Below is a small trained network, with its code and all its weights. Each question gives an input and a class and asks what happens when units are switched off, that is, made to give their printed mean instead of their output.

import numpy as np


def w(rows, s, z=0):
    codes = np.array(rows[::2]) - 128.0
    scale = np.full(codes.shape[1], s)
    scale[-1] = z or s
    return codes * scale


def f(y):
    return y / 2 * (1 + np.tanh(0.7978845608 * (y + 0.044715 * y**3)))


def log_softmax(a):
    a = a - a.max(-1, keepdims=True)
    return a - np.log(np.exp(a).sum(-1, keepdims=True))


def net(x, mask):
    res = np.array(x, float).reshape(1, 6) / 4 @ E
    y = f(res @ A[0][:, :-1].T + A[0][:, -1])
    res = res + np.where(mask, y, B[0][:, -1]) @ B[0][:, :-1]
    return log_softmax(res[-1] @ U[:, :-1].T + U[:, -1])


A, B = {}, {}
E = w([
[104,64,254,213,185,67,234,74,190,216],'x0',
[7,96,131,175,148,24,40,245,240,172],'x1',
[127,126,130,123,126,128,128,130,127,129],'x2',
[128,128,129,130,126,130,126,127,132,131],'x3',
[98,234,129,28,254,203,180,97,192,239],'x4',
[128,127,129,128,130,128,130,130,129,126],'x5',
],0.007)
A[0] = w([
[113,54,80,195,25,66,48,197,99,40,35],'n1',
[117,65,82,188,33,68,52,189,104,46,45],'n2',
[134,194,179,68,211,185,194,72,149,200,11],'n3',
[185,144,37,99,56,165,64,137,53,46,44],'n4',
[83,89,161,173,121,75,105,181,156,124,64],'n5',
[129,80,104,171,62,83,54,187,99,64,213],'n6',
[202,186,100,67,135,210,172,62,56,100,211],'n7',
[102,227,167,45,246,199,204,85,183,234,64],'n8',
[221,202,76,50,137,221,196,34,52,102,41],'n9',
[186,167,2,73,43,180,31,155,44,32,54],'n10',
[143,106,155,155,121,113,141,110,110,119,109],'n11',
[83,99,234,182,202,84,208,97,198,204,13],'n12',
[66,181,81,82,179,124,91,177,192,179,114],'n13',
[210,197,79,56,139,215,183,46,61,107,46],'n14',
[56,194,49,57,176,141,66,197,192,170,106],'n15',
[66,207,33,43,163,148,50,203,173,151,106],'n16',
[196,58,210,188,83,114,199,51,72,106,134],'n17',
[192,54,207,194,81,109,192,57,78,105,135],'n18',
[113,72,81,179,39,74,54,186,106,55,45],'n19',
[67,195,44,53,166,145,60,197,179,158,106],'n20',
[56,82,160,190,139,54,73,208,196,156,157],'n21',
[40,64,177,201,125,42,70,227,193,143,2],'n22',
[189,53,208,197,82,109,186,61,77,104,134],'n23',
[168,157,45,89,68,165,69,154,68,56,224],'n24',
],0.0047,0.0061)
B[0] = w([
[57,166,56,58,173,64,66,175,169,139,213],'n1',
[75,145,75,75,153,77,91,155,169,148,205],'n2',
[179,28,172,162,31,144,213,33,237,237,182],'n3',
[187,56,185,177,54,162,202,53,200,199,200],'n4',
[148,86,143,139,90,131,161,91,167,171,154],'n5',
[168,70,165,159,70,147,183,69,176,182,242],'n6',
[136,71,131,125,75,112,166,79,208,206,250],'n7',
[108,71,102,97,82,89,146,86,223,212,235],'n8',
[51,167,48,48,178,47,60,183,182,147,217],'n9',
[173,37,169,160,38,139,204,40,227,230,235],'n10',
[138,135,138,140,128,140,132,127,109,113,133],'n11',
[20,163,16,15,181,10,42,189,234,196,200],'n12',
[144,195,147,154,189,160,107,184,65,61,176],'n13',
[65,159,63,62,165,63,76,168,178,148,204],'n14',
[161,209,164,169,208,176,118,200,58,54,186],'n15',
[162,214,168,173,213,180,116,203,54,47,190],'n16',
[208,167,209,210,155,213,132,149,57,59,205],'n17',
[206,165,207,206,158,209,132,152,59,64,204],'n18',
[85,144,82,82,151,82,95,153,164,147,196],'n19',
[162,209,166,170,209,177,118,199,56,52,182],'n20',
[99,121,97,96,130,95,109,135,174,164,227],'n21',
[190,10,181,170,13,147,231,14,249,254,188],'n22',
[203,165,204,206,156,210,132,152,60,66,202],'n23',
[64,143,58,55,154,55,80,162,204,180,254],'n24',
],0.0059,0.0084)
U = w([
[213,9,196,181,7,159,251,5,171,189,11],'0',
[7,189,14,23,205,34,6,218,155,144,255],'1',
[226,237,230,232,222,249,94,219,3,1,100],'2',
],0.0071,0.00065)

Each question gives the input, the list of numbers given to net, and the class t.
The units are the neurons (one row each of A and B). Each row of codes is followed by its name. A weight is (code - 128) times the scale printed after its matrix; where a second scale follows, it is the last column's (A, B and U).
mask holds one flag per neuron, in row order. A switched-off neuron (its flag False) gives its mean, the last column of its row in B, instead of its output. The means were averaged over made-up inputs and are rounded, as every weight is.
A unit's drop is (log p(t) with every unit on - log p(t) with that unit switched off) / (log p(t) with every unit on - log p(t) with every unit switched off).
unit that matters most: the unit with the biggest drop
top k neurons: the k neurons with the biggest drops, biggest first
drop when u is switched off: that unit's drop, to one decimal
input [-5,-2,7,5,-1,-1], class 0: top 3 neurons	n10, n4, n12
input [0,-3,-1,-8,3,-7], class 1: unit that matters most	n10
input [-6,-2,3,6,0,8], class 0: top 4 neurons	n10, n4, n12, n1
input [3,6,-1,0,0,8], class 0: top 2 neurons	n22, n24
input [-1,-8,-7,3,2,-7], class 1: top 3 neurons	n9, n14, n6
input [3,8,-5,8,-6,1], class 0: top 2 neurons	n22, n6
input [7,1,6,-1,1,-2], class 1: top 2 neurons	n12, n10
input [-8,-1,6,4,-5,0], class 0: top 3 neurons	n10, n4, n6
input [-6,-8,-2,5,1,3], class 1: top 3 neurons	n9, n14, n24
input [1,-3,-4,0,-1,4], class 2: drop when n22 is switched off	0.2
input [-1,-3,-3,-8,2,2], class 1: drop when n6 is switched off	0.4
input [3,8,-1,6,-8,2], class 0: drop when n22 is switched off	9.1
input [-4,4,7,5,5,6], class 2: drop when n7 is switched off	0.0
